Below are the code and all the weights of a small trained network. Each question names an input and a class and asks about switching units off, where a switched-off unit gives its printed mean instead of its output.

import numpy as np


def w(rows, s, z=0):
    codes = np.array(rows[::2]) - 128.0
    scale = np.full(codes.shape[1], s)
    scale[-1] = z or s
    return codes * scale


def f(y):
    return np.maximum(y, 0)


def log_softmax(a):
    a = a - a.max(-1, keepdims=True)
    return a - np.log(np.exp(a).sum(-1, keepdims=True))


def net(x, mask):
    res = np.array(x, float).reshape(1, 8) / 4 @ E
    y = f(res @ A[0][:, :-1].T + A[0][:, -1])
    res = res + np.where(mask, y, B[0][:, -1]) @ B[0][:, :-1]
    return log_softmax(res[-1] @ U[:, :-1].T + U[:, -1])


A, B = {}, {}
E = w([
[4,118,74,101,93,145,156,25,86,74,114,162],'x0',
[125,126,132,131,123,133,125,129,133,137,131,136],'x1',
[191,39,94,101,156,184,144,124,95,197,42,123],'x2',
[159,108,150,143,180,201,148,74,221,73,184,167],'x3',
[124,126,129,121,129,130,132,132,124,129,136,128],'x4',
[126,131,126,118,132,129,124,133,126,131,132,136],'x5',
[135,138,122,123,126,125,129,119,128,134,127,137],'x6',
[129,135,125,127,125,135,125,133,126,130,136,135],'x7',
],0.013)
A[0] = w([
[36,181,130,106,12,80,109,94,102,30,150,142,146],'N1',
[120,122,165,140,175,203,155,41,200,60,198,161,188],'N2',
[69,83,63,102,123,195,154,14,75,87,85,146,110],'N3',
[227,156,220,142,88,86,102,198,122,155,177,84,211],'N4',
[132,121,107,142,162,197,147,81,232,26,187,167,22],'N5',
[204,86,170,161,209,198,127,126,235,131,170,127,110],'N6',
[254,102,169,108,178,238,125,119,200,101,108,142,116],'N7',
[111,211,198,192,122,51,99,165,229,66,206,152,43],'N8',
[161,172,163,182,141,61,80,180,129,187,181,69,27],'N9',
[122,209,187,177,126,75,115,145,185,68,208,126,247],'N10',
],0.0072,0.011)
B[0] = w([
[87,161,123,160,162,91,165,49,115,63,190,183,222],'N1',
[210,128,60,156,153,195,130,130,201,183,83,31,248],'N2',
[135,111,141,80,100,98,97,238,123,193,88,111,211],'N3',
[130,97,41,106,169,186,135,132,185,175,69,88,235],'N4',
[173,97,199,2,42,115,76,208,70,163,80,151,195],'N5',
[89,151,138,235,139,77,190,95,104,75,215,175,215],'N6',
[134,164,140,167,160,130,125,88,105,87,200,158,214],'N7',
[206,92,36,134,197,197,133,165,182,189,50,55,202],'N8',
[92,126,188,79,57,80,96,161,79,126,97,197,168],'N9',
[99,138,219,56,41,47,100,156,53,144,118,165,254],'N10',
],0.0089,0.018)
U = w([
[139,110,180,48,16,80,91,189,68,132,84,173,152],'0',
[199,108,61,135,197,179,110,175,164,157,58,80,59],'1',
[69,185,109,194,142,97,152,24,106,2,227,187,254],'2',
],0.009,0.00098)

Each question gives the input, the list of numbers given to net, and the class t.
The units are the neurons (one row each of A and B). Each row of codes is followed by its name. A weight is (code - 128) times the scale printed after its matrix; where a second scale follows, it is the last column's (A, B and U).
mask holds one flag per neuron, in row order. A switched-off neuron (its flag False) gives its mean, the last column of its row in B, instead of its output. The means were averaged over made-up inputs and are rounded, as every weight is.
A unit's drop is (log p(t) with every unit on - log p(t) with that unit switched off) / (log p(t) with every unit on - log p(t) with every unit switched off).
The circuit of an input: a set's keep is (log p(t) with only the set's units on - log p(t) with every unit switched off) / (log p(t) with every unit on - log p(t) with every unit switched off). Starting from all 10 units, units are removed one at a time, each time the one whose removal leaves the highest keep (on an exact tie, the one counted first), for as long as the keep stays at least 0.8.
units of the circuit, in order: the units of the circuit, biggest drop first
most important unit: the unit with the biggest drop
k most important neurons: the k neurons with the biggest drops, biggest first
drop when u is switched off: that unit's drop, to one decimal
input [5,-5,-3,8,-5,-2,-5,3], class 0: units of the circuit, in order => N5
input [8,4,1,1,4,-3,3,2], class 1: 2 most important neurons => N10, N3
input [-6,-6,-8,1,6,0,6,2], class 1: 2 most important neurons => N8, N4
input [-2,-5,-8,5,-2,4,-1,3], class 1: 2 most important neurons => N8, N2
input [-5,1,5,3,-2,0,-3,7], class 2: units of the circuit, in order => N6, N7
input [-5,-5,-8,1,4,-6,0,8], class 1: 2 most important neurons => N8, N4
input [5,-3,-8,6,-8,-6,-1,1], class 0: 2 most important neurons => N10, N5
input [-7,-5,-3,0,5,-3,-6,-7], class 0: 4 most important neurons => N10, N9, N2, N6
input [-4,6,-7,1,8,-8,-2,3], class 1: 3 most important neurons => N8, N4, N5
input [-1,6,2,8,-6,1,-2,-4], class 2: 3 most important neurons => N6, N7, N8
input [2,-7,0,0,-7,5,6,2], class 2: 4 most important neurons => N5, N10, N8, N4
input [8,0,-3,-2,-7,0,3,-4], class 2: 2 most important neurons => N1, N5
input [8,2,-4,2,-2,5,-4,-2], class 0: 2 most important neurons => N3, N5
input [2,-3,-6,-6,2,6,2,5], class 2: units of the circuit, in order => N1
input [4,4,-1,8,1,7,0,-8], class 0: 3 most important neurons => N5, N4, N8
input [-4,5,3,1,-7,3,8,-8], class 2: 2 most important neurons => N2, N8
input [-2,8,-8,5,6,1,-3,7], class 1: drop when N8 is switched off => 5.8
input [5,3,-8,2,-3,5,-8,-7], class 0: drop when N5 is switched off => 0.3
input [2,0,-2,-6,-3,6,0,1], class 2: drop when N5 is switched off => 0.1
input [2,-4,7,0,6,1,7,8], class 0: most important unit => N2
